Below is a small trained network, with its code and all its weights. Each question gives an input and a class and asks what happens when units are switched off, that is, made to give their printed mean instead of their output.

import numpy as np


def w(rows, s, z=0):
    codes = np.array(rows[::2]) - 128.0
    scale = np.full(codes.shape[1], s)
    scale[-1] = z or s
    return codes * scale


def f(y):
    return y / 2 * (1 + np.tanh(0.7978845608 * (y + 0.044715 * y**3)))


def log_softmax(a):
    a = a - a.max(-1, keepdims=True)
    return a - np.log(np.exp(a).sum(-1, keepdims=True))


def net(x, mask):
    res = np.array(x, float).reshape(1, 5) / 4 @ E
    y = f(res @ A[0][:, :-1].T + A[0][:, -1])
    res = res + np.where(mask, y, B[0][:, -1]) @ B[0][:, :-1]
    return log_softmax(res[-1] @ U[:, :-1].T + U[:, -1])


A, B = {}, {}
E = w([
[115,81,59,140,145,170,166,73,172,135,93],'x0',
[151,148,133,202,147,130,60,127,142,150,67],'x1',
[148,43,83,146,111,89,84,113,60,238,187],'x2',
[117,88,92,95,98,185,136,251,78,198,52],'x3',
[69,141,140,140,219,78,159,135,96,167,117],'x4',
],0.013)
A[0] = w([
[116,104,117,27,140,130,188,107,120,81,234,134],'n0',
[162,79,134,143,117,31,101,57,138,144,174,104],'n1',
[144,66,57,162,150,161,145,65,145,195,163,125],'n2',
[129,219,118,145,137,97,162,80,193,60,130,51],'n3',
[155,135,205,138,106,78,79,165,57,132,190,108],'n4',
[187,134,177,219,185,149,12,85,167,135,80,174],'n5',
[207,67,145,166,2,198,111,110,178,105,194,53],'n6',
[42,121,135,158,248,95,163,128,118,181,169,4],'n7',
[86,72,66,171,140,156,150,81,162,116,128,6],'n8',
],0.0095,0.0026)
B[0] = w([
[2,127,78,119,144,167,88,136,53,85,238,239],'n0',
[170,78,132,86,32,135,146,226,134,211,71,235],'n1',
[110,80,208,143,149,158,138,186,172,28,111,231],'n2',
[172,75,153,82,74,173,164,214,96,174,96,248],'n3',
[120,140,155,173,61,213,193,124,212,10,136,213],'n4',
[15,85,97,184,159,107,54,138,89,100,171,251],'n5',
[155,209,202,105,140,59,84,76,51,133,74,244],'n6',
[112,186,175,84,108,3,139,72,62,109,79,228],'n7',
[155,137,120,226,100,172,220,80,130,102,123,187],'n8',
],0.0099,0.013)
U = w([
[118,152,182,201,129,156,187,78,200,3,134,112],'0',
[143,183,183,88,143,50,81,5,62,111,95,69],'1',
[133,81,143,101,121,136,126,182,135,124,106,255],'2',
[133,83,79,108,66,136,128,202,73,208,87,144],'3',
[64,100,57,164,165,117,40,87,74,90,208,79],'4',
[118,105,134,121,136,117,100,115,138,137,151,193],'5',
[189,112,98,113,146,109,137,90,169,174,140,78],'6',
[160,123,65,139,164,126,130,86,172,164,165,80],'7',
],0.012,0.0087)

Each question gives the input, the list of numbers given to net, and the class t.
The units are the neurons (one row each of A and B). Each row of codes is followed by its name. A weight is (code - 128) times the scale printed after its matrix; where a second scale follows, it is the last column's (A, B and U).
mask holds one flag per neuron, in row order. A switched-off neuron (its flag False) gives its mean, the last column of its row in B, instead of its output. The means were averaged over made-up inputs and are rounded, as every weight is.
A unit's drop is (log p(t) with every unit on - log p(t) with that unit switched off) / (log p(t) with every unit on - log p(t) with every unit switched off).
The circuit of an input: a set's keep is (log p(t) with only the set's units on - log p(t) with every unit switched off) / (log p(t) with every unit on - log p(t) with every unit switched off). Starting from all 9 units, units are removed one at a time, each time the one whose removal leaves the highest keep (on an exact tie, the one counted first), for as long as the keep stays at least 0.8.
units of the circuit, in order: the units of the circuit, biggest drop first
most important unit: the unit with the biggest drop
top k neurons: the k neurons with the biggest drops, biggest first
drop when u is switched off: that unit's drop, to one decimal
input [4,-3,-6,-5,-2], class 2: most important unit : n3
input [0,2,7,7,7], class 1: top 3 neurons : (n7, n1, n3)
input [3,3,6,-3,4], class 2: units of the circuit, in order : (n1, n2)
input [5,-5,-8,1,-2], class 2: top 2 neurons : (n3, n4)
input [-1,-2,4,-6,-5], class 3: top 2 neurons : (n1, n7)
input [8,-3,8,1,-3], class 0: top 3 neurons : (n2, n8, n3)
input [-4,-6,-5,-1,-5], class 4: top 2 neurons : (n0, n1)
input [-6,-3,8,-2,-5], class 2: top 4 neurons : (n1, n4, n8, n3)
input [4,7,-6,1,-3], class 4: top 3 neurons : (n5, n1, n4)
input [-3,-8,5,6,-7], class 4: units of the circuit, in order : (n0, n1)
input [-6,-6,3,2,-1], class 0: top 2 neurons : (n4, n5)
input [-4,4,5,-5,-1], class 2: top 4 neurons : (n1, n4, n0, n8)
input [-2,-1,7,1,-4], class 2: top 4 neurons : (n4, n2, n3, n1)
input [2,-5,7,-4,-8], class 1: most important unit : n6
input [-6,-5,7,-1,-6], class 2: units of the circuit, in order : (n1, n4)
input [-1,-3,3,-1,5], class 1: top 3 neurons : (n7, n3, n5)
input [-2,-8,6,-6,-8], class 1: top 2 neurons : (n6, n5)
input [-3,2,-2,0,5], class 1: top 2 neurons : (n2, n7)
input [-5,3,1,-6,1], class 3: top 4 neurons : (n1, n2, n3, n8)
input [5,7,6,1,-4], class 4: most important unit : n5
input [-3,-1,5,6,-6], class 1: top 3 neurons : (n6, n1, n3)
input [-4,-1,1,3,-4], class 0: drop when n1 is switched off : 0.5
input [-1,-8,-8,-4,-8], class 1: drop when n5 is switched off : 0.2
input [-7,2,0,-8,1], class 3: drop when n3 is switched off : 0.6
input [4,3,7,-6,-1], class 2: drop when n3 is switched off : 0.2
